Below is a small trained network, with its code and all its weights. Each question gives an input and a target symbol and asks what happens when units are switched off, that is, made to give their printed mean instead of their output.

import numpy as np


def w(rows, s, z=0):
    codes = np.array(rows[::2]) - 128.0
    scale = np.full(codes.shape[1], s)
    scale[-1] = z or s
    return codes * scale


def f(y):
    return y / 2 * (1 + np.tanh(0.7978845608 * (y + 0.044715 * y**3)))


def softmax(a):
    e = np.exp(a - a.max(-1, keepdims=True))
    return e / e.sum(-1, keepdims=True)


def log_softmax(a):
    a = a - a.max(-1, keepdims=True)
    return a - np.log(np.exp(a).sum(-1, keepdims=True))


def net(x, mask):
    ids = ['αβεηθλμξπστψω'.index(c) for c in x.split()]
    T = len(ids)
    res = E[ids] + P[:T]
    r = res
    for j in range(3):
        rows = slice(2 * j, 2 * j + 2)
        q, k, v = (r @ M[0][rows].T for M in (Q, K, V))
        z = softmax(np.where(np.tri(T) > 0, q @ k.T / 2**0.5, -1e9)) @ v
        o = O[0][rows]
        res = res + np.where(mask[j], z, o[:, -1]) @ o[:, :-1]
    y = f(res @ A[0][:, :-1].T + A[0][:, -1])
    res = res + np.where(mask[3:7], y, B[0][:, -1]) @ B[0][:, :-1]
    return log_softmax(res[-1] @ U[:, :-1].T + U[:, -1])


Q, K, V, O, A, B = {}, {}, {}, {}, {}, {}
E = w([
[198,110,164],'α',
[142,153,108],'β',
[131,70,102],'ε',
[92,73,161],'η',
[227,70,101],'θ',
[6,83,139],'λ',
[167,156,66],'μ',
[186,179,124],'ξ',
[156,78,48],'π',
[124,111,129],'σ',
[127,161,61],'τ',
[117,116,113],'ψ',
[102,134,75],'ω',
],0.023)
P = w([
[190,49,2],'0',
[180,68,44],'1',
[175,70,71],'2',
[179,90,96],'3',
[178,102,111],'4',
[174,103,124],'5',
[175,98,89],'6',
],0.0051)
Q[0] = w([
[139,34,7],'H0',
[96,209,167],'H0',
[52,95,171],'H1',
[150,119,57],'H1',
[145,123,34],'H2',
[108,143,109],'H2',
],0.015)
K[0] = w([
[94,207,255],'H0',
[130,101,1],'H0',
[62,76,84],'H1',
[140,197,246],'H1',
[88,46,155],'H2',
[99,125,125],'H2',
],0.017)
V[0] = w([
[143,63,237],'H0',
[192,173,120],'H0',
[254,102,220],'H1',
[116,173,135],'H1',
[110,149,131],'H2',
[107,197,78],'H2',
],0.0097)
O[0] = w([
[72,114,253,127],'H0',
[222,241,173,155],'H0',
[142,164,224,253],'H1',
[152,181,66,72],'H1',
[78,110,121,81],'H2',
[109,187,159,100],'H2',
],0.0068,0.0051)
A[0] = w([
[179,68,122,39],'N0',
[190,140,168,1],'N1',
[105,120,159,43],'N2',
[124,132,248,33],'N3',
],0.011,0.0015)
B[0] = w([
[136,79,214,187],'N0',
[88,165,130,220],'N1',
[193,2,46,137],'N2',
[70,150,93,254],'N3',
],0.0097,0.0087)
U = w([
[64,163,187,230],'α',
[49,176,48,223],'β',
[187,69,133,178],'ε',
[89,37,162,166],'η',
[240,86,235,30],'θ',
[23,45,125,84],'λ',
[240,220,123,52],'μ',
[239,205,127,152],'ξ',
[191,69,117,109],'π',
[58,158,219,106],'σ',
[181,186,66,59],'τ',
[2,86,81,1],'ψ',
[66,183,7,103],'ω',
],0.0085,0.0094)

Each question gives the input, a string of symbols that net reads in full, and the target symbol t.
The units are the heads (2 rows each of Q, K, V and O) and the neurons (one row each of A and B). Each row of codes is followed by its name. A weight is (code - 128) times the scale printed after its matrix; where a second scale follows, it is the last column's (O, A, B and U).
mask holds one flag per unit, heads first, then neurons. A switched-off unit (its flag False) gives its mean, the last column of its rows in O or B, instead of its output. The means were averaged over made-up inputs and are rounded, as every weight is.
A unit's drop is (log p(t) with every unit on - log p(t) with that unit switched off) / (log p(t) with every unit on - log p(t) with every unit switched off).
The circuit of an input: a set's keep is (log p(t) with only the set's units on - log p(t) with every unit switched off) / (log p(t) with every unit on - log p(t) with every unit switched off). Starting from all 7 units, units are removed one at a time, each time the one whose removal leaves the highest keep (on an exact tie, the one counted first), for as long as the keep stays at least 0.8.
units of the circuit, in order: the units of the circuit, biggest drop first
most important unit: the unit with the biggest drop
top k neurons: the k neurons with the biggest drops, biggest first
heads that matter: for each layer, one digit per head in row order, 1 if its drop is at least 0.15 and else 0, layers parted by /
drop of u: that unit's drop, to one decimal
input α ω ω ω ε ξ β, target ξ: units of the circuit, in order	H0, N3
input μ ω θ, target θ: units of the circuit, in order	N0, H1
input α α α ω τ η π, target η: heads that matter	100
input θ η ω β α μ, target α: units of the circuit, in order	H1, H0
input η ξ α θ, target θ: units of the circuit, in order	N0
input ξ ω ω ψ τ τ, target ξ: units of the circuit, in order	N3, H0
input ε ω π, target π: units of the circuit, in order	N0, H0, N3, N1
input θ α ξ μ, target ξ: units of the circuit, in order	H0, N3
input ω ω α α ε, target α: top 2 neurons	N3, N1
input α ω ω ω α θ, target α: heads that matter	110
input θ ω ω ω η ω ψ, target η: units of the circuit, in order	H0, N1
input ψ ψ α ε, target α: units of the circuit, in order	H0, H1
input π τ π π, target π: heads that matter	110
input ω ω ε ω μ η, target λ: heads that matter	100
input π τ ω ω ω ω, target ω: most important unit	H1
input τ α ω α π, target α: top 2 neurons	N3, N1
input π ω α, target α: drop of H0	0.1
input ω ω ω, target ω: drop of H2	0.1
input ω ω ω ξ ω, target ξ: drop of N1	0.0
